Here is a tiny trained network, its code and every weight. The questions are about switching its units off for an input and a class, where a switched-off unit gives its printed mean instead of its output.

import numpy as np


def w(rows, s, z=0):
    codes = np.array(rows[::2]) - 128.0
    scale = np.full(codes.shape[1], s)
    scale[-1] = z or s
    return codes * scale


def f(y):
    return np.maximum(y, 0)


def log_softmax(a):
    a = a - a.max(-1, keepdims=True)
    return a - np.log(np.exp(a).sum(-1, keepdims=True))


def net(x, mask):
    res = np.array(x, float).reshape(1, 7) / 4 @ E
    y = f(res @ A[0][:, :-1].T + A[0][:, -1])
    res = res + np.where(mask, y, B[0][:, -1]) @ B[0][:, :-1]
    return log_softmax(res[-1] @ U[:, :-1].T + U[:, -1])


A, B = {}, {}
E = w([
[168,121,198,201,65,25],'x0',
[98,96,118,121,105,106],'x1',
[71,250,52,140,51,119],'x2',
[141,137,128,125,135,131],'x3',
[108,127,134,108,124,104],'x4',
[136,106,109,121,115,116],'x5',
[167,113,191,72,24,186],'x6',
],0.011)
A[0] = w([
[145,148,177,170,118,73,181],'n0',
[157,102,168,59,200,117,237],'n1',
[96,206,98,173,63,161,209],'n2',
[121,120,124,171,168,83,181],'n3',
[114,109,143,98,216,125,253],'n4',
[87,209,50,112,133,106,183],'n5',
[70,165,87,192,166,43,204],'n6',
[184,70,178,37,96,238,198],'n7',
[118,75,85,150,194,161,194],'n8',
[93,127,60,51,132,196,211],'n9',
[112,57,186,94,127,99,171],'n10',
[154,174,155,105,55,147,157],'n11',
[156,114,189,180,131,55,177],'n12',
[106,167,97,148,5,118,169],'n13',
],0.012,0.0057)
B[0] = w([
[237,133,113,195,78,111,206],'n0',
[67,71,140,213,99,170,215],'n1',
[150,198,128,25,216,64,242],'n2',
[207,105,42,248,154,168,185],'n3',
[60,48,99,169,137,189,211],'n4',
[135,195,35,86,185,182,233],'n5',
[157,184,45,208,120,168,237],'n6',
[45,126,195,94,66,124,253],'n7',
[63,84,77,187,147,129,200],'n8',
[69,68,89,17,159,163,230],'n9',
[132,47,143,125,91,158,199],'n10',
[107,46,215,110,225,14,203],'n11',
[255,95,107,154,55,149,222],'n12',
[146,159,144,116,185,4,248],'n13',
],0.0079,0.015)
U = w([
[48,57,80,187,195,122,194],'0',
[2,126,154,115,24,147,143],'1',
[112,175,22,95,161,168,188],'2',
[85,103,111,35,185,96,176],'3',
[215,75,73,177,91,190,118],'4',
[212,72,224,130,56,143,103],'5',
[190,201,45,170,124,75,4],'6',
[177,156,157,122,143,13,104],'7',
],0.0084,0.0026)

Each question gives the input, the list of numbers given to net, and the class t.
The units are the neurons (one row each of A and B). Each row of codes is followed by its name. A weight is (code - 128) times the scale printed after its matrix; where a second scale follows, it is the last column's (A, B and U).
mask holds one flag per neuron, in row order. A switched-off neuron (its flag False) gives its mean, the last column of its row in B, instead of its output. The means were averaged over made-up inputs and are rounded, as every weight is.
A unit's drop is (log p(t) with every unit on - log p(t) with that unit switched off) / (log p(t) with every unit on - log p(t) with every unit switched off).
The circuit of an input: a set's keep is (log p(t) with only the set's units on - log p(t) with every unit switched off) / (log p(t) with every unit on - log p(t) with every unit switched off). Starting from the 12 units with the biggest drops (on a tie, the unit counted first), units are removed one at a time, each time the one whose removal leaves the highest keep (on an exact tie, the one counted first), for as long as the keep stays at least 0.8.
circuit, biggest first: the units of the circuit, biggest drop first
top k neurons: the k neurons with the biggest drops, biggest first
drop when u is switched off: that unit's drop, to one decimal
input [8,-3,1,-6,-7,-3,7], class 7: circuit, biggest first	n13
input [-6,7,3,7,-5,-7,2], class 3: circuit, biggest first	n6; n9
input [-2,-3,1,5,-5,5,-7], class 2: top 3 neurons	n5; n11; n6
input [1,-3,5,8,8,6,1], class 7: circuit, biggest first	n13; n11
input [8,0,0,-2,8,1,2], class 5: circuit, biggest first	n12; n5
input [-1,1,1,-6,2,-5,0], class 2: circuit, biggest first	n11; n1
input [1,0,2,8,4,-1,-2], class 6: circuit, biggest first	n9; n7
input [4,-5,-4,2,-8,-8,1], class 5: circuit, biggest first	n6; n5
input [-7,5,1,1,2,4,2], class 3: top 2 neurons	n9; n6
input [-4,-4,0,8,6,-5,3], class 1: top 3 neurons	n7; n13; n2
input [1,3,1,4,1,-3,-8], class 6: top 2 neurons	n9; n6
input [-7,-8,-2,2,7,-4,3], class 1: drop when n7 is switched off	0.2
input [7,-5,8,2,-8,1,3], class 7: drop when n11 is switched off	0.1
input [4,-4,1,3,-7,1,-1], class 6: drop when n7 is switched off	0.2
input [-8,-1,-8,-3,6,-6,2], class 1: circuit, biggest first	n7
